Below is a small trained network, with its code and all its weights. Each question gives an input and a class and asks what happens when units are switched off, that is, made to give their printed mean instead of their output.

import numpy as np


def w(rows, s, z=0):
    codes = np.array(rows[::2]) - 128.0
    scale = np.full(codes.shape[1], s)
    scale[-1] = z or s
    return codes * scale


def norm(h):
    return h / np.sqrt((h * h).mean(-1, keepdims=True) + 1e-5)


def f(y):
    return y / 2 * (1 + np.tanh(0.7978845608 * (y + 0.044715 * y**3)))


def log_softmax(a):
    a = a - a.max(-1, keepdims=True)
    return a - np.log(np.exp(a).sum(-1, keepdims=True))


def net(x, mask):
    res = np.array(x, float).reshape(1, 3) / 4 @ E
    u = 0
    for l in range(3):
        y = f(norm(res) @ A[l][:, :-1].T + A[l][:, -1])
        res = res + np.where(mask[u : u + 7], y, B[l][:, -1]) @ B[l][:, :-1]
        u += 7
    return log_softmax(norm(res)[-1] @ U[:, :-1].T + U[:, -1])


A, B = {}, {}
E = w([
[140,107,2,155],'x0',
[30,155,130,113],'x1',
[187,36,117,12],'x2',
],0.008)
A[0] = w([
[160,162,128,139,46],'0.n0',
[204,86,155,176,106],'0.n1',
[222,92,82,149,7],'0.n2',
[157,67,84,40,114],'0.n3',
[81,131,35,48,44],'0.n4',
[202,89,162,90,1],'0.n5',
[177,252,207,204,96],'0.n6',
],0.012,0.005)
B[0] = w([
[100,148,102,172,118],'0.n0',
[168,158,79,130,160],'0.n1',
[124,226,14,81,161],'0.n2',
[226,1,178,109,209],'0.n3',
[131,43,51,46,166],'0.n4',
[173,208,215,176,154],'0.n5',
[253,170,142,128,254],'0.n6',
],0.0097,0.0079)
A[1] = w([
[53,131,93,130,80],'1.n0',
[125,104,13,165,65],'1.n1',
[83,229,176,247,92],'1.n2',
[111,222,205,29,80],'1.n3',
[175,178,73,179,3],'1.n4',
[80,70,184,56,78],'1.n5',
[143,112,231,88,90],'1.n6',
],0.011,0.0036)
B[1] = w([
[120,195,141,206,130],'1.n0',
[39,174,216,115,178],'1.n1',
[240,98,126,211,253],'1.n2',
[120,237,43,43,187],'1.n3',
[105,161,111,9,188],'1.n4',
[105,134,1,50,166],'1.n5',
[39,163,87,127,195],'1.n6',
],0.0095,0.0061)
A[2] = w([
[130,164,142,212,209],'2.n0',
[174,74,176,36,199],'2.n1',
[90,169,37,106,93],'2.n2',
[10,153,117,191,2],'2.n3',
[74,139,123,189,67],'2.n4',
[110,73,23,122,102],'2.n5',
[82,135,143,184,123],'2.n6',
],0.011,0.0056)
B[2] = w([
[162,53,84,115,219],'2.n0',
[65,204,191,255,254],'2.n1',
[36,204,107,139,158],'2.n2',
[101,19,89,188,138],'2.n3',
[139,48,116,170,122],'2.n4',
[117,195,131,13,169],'2.n5',
[135,67,104,163,123],'2.n6',
],0.0093,0.0067)
U = w([
[117,28,113,44,133],'0',
[98,114,123,131,2],'1',
[38,48,75,185,95],'2',
[62,212,67,64,185],'3',
[253,146,121,166,192],'4',
[77,135,221,155,130],'5',
],0.022,0.01)

Each question gives the input, the list of numbers given to net, and the class t.
The units are the neurons (one row each of A and B). Each row of codes is followed by its name. A weight is (code - 128) times the scale printed after its matrix; where a second scale follows, it is the last column's (A, B and U).
mask holds one flag per neuron, layer by layer. A switched-off neuron (its flag False) gives its mean, the last column of its row in B, instead of its output. The means were averaged over made-up inputs and are rounded, as every weight is.
A unit's drop is (log p(t) with every unit on - log p(t) with that unit switched off) / (log p(t) with every unit on - log p(t) with every unit switched off).
The circuit of an input: a set's keep is (log p(t) with only the set's units on - log p(t) with every unit switched off) / (log p(t) with every unit on - log p(t) with every unit switched off). Starting from the 12 units with the biggest drops (on a tie, the unit counted first), units are removed one at a time, each time the one whose removal leaves the highest keep (on an exact tie, the one counted first), for as long as the keep stays at least 0.8.
circuit, biggest first: the units of the circuit, biggest drop first
unit that matters most: the unit with the biggest drop
top k neurons: the k neurons with the biggest drops, biggest first
k most important neurons of layer l: the k neurons of layer l with the biggest drops, biggest first
drop of u: that unit's drop, to one decimal
input [-7,2,7], class 5: circuit, biggest first : 2.n1
input [-7,4,-4], class 4: top 2 neurons : 1.n2; 0.n4
input [1,-7,0], class 3: circuit, biggest first : 0.n2; 1.n2
input [7,3,-6], class 2: top 2 neurons : 0.n6; 1.n1
input [-5,-1,7], class 5: top 2 neurons : 2.n1; 0.n3
input [-3,-1,3], class 5: top 2 neurons : 0.n3; 0.n6
input [8,-2,3], class 0: 3 most important neurons of layer 1 : 1.n3; 1.n6; 1.n4
input [3,0,3], class 0: top 4 neurons : 0.n3; 0.n4; 0.n6; 1.n2
input [1,4,2], class 0: top 3 neurons : 0.n4; 0.n3; 1.n3
input [-8,-3,8], class 5: top 2 neurons : 2.n1; 0.n6
input [-3,-2,4], class 5: circuit, biggest first : 0.n6; 2.n1
input [7,3,7], class 0: circuit, biggest first : 0.n3; 0.n6
input [-1,2,5], class 5: 2 most important neurons of layer 0 : 0.n3; 0.n5
input [-7,5,-1], class 3: unit that matters most : 1.n3
input [-4,-3,7], class 5: top 2 neurons : 2.n1; 0.n6
input [-1,1,8], class 5: top 2 neurons : 2.n1; 0.n3
input [-6,3,8], class 5: 3 most important neurons of layer 0 : 0.n3; 0.n2; 0.n5
input [8,2,3], class 0: top 3 neurons : 0.n3; 0.n4; 1.n3
input [3,8,5], class 0: top 2 neurons : 0.n3; 0.n4
input [6,4,-3], class 2: unit that matters most : 0.n6
input [0,6,-2], class 4: top 2 neurons : 0.n3; 1.n2
input [7,0,3], class 0: 2 most important neurons of layer 1 : 1.n3; 1.n6
input [5,3,-4], class 2: 2 most important neurons of layer 0 : 0.n6; 0.n5
input [3,1,2], class 0: top 3 neurons : 0.n3; 0.n4; 0.n6
input [-1,0,3], class 5: 2 most important neurons of layer 1 : 1.n2; 1.n6
input [-7,5,7], class 3: drop of 1.n5 : 0.6
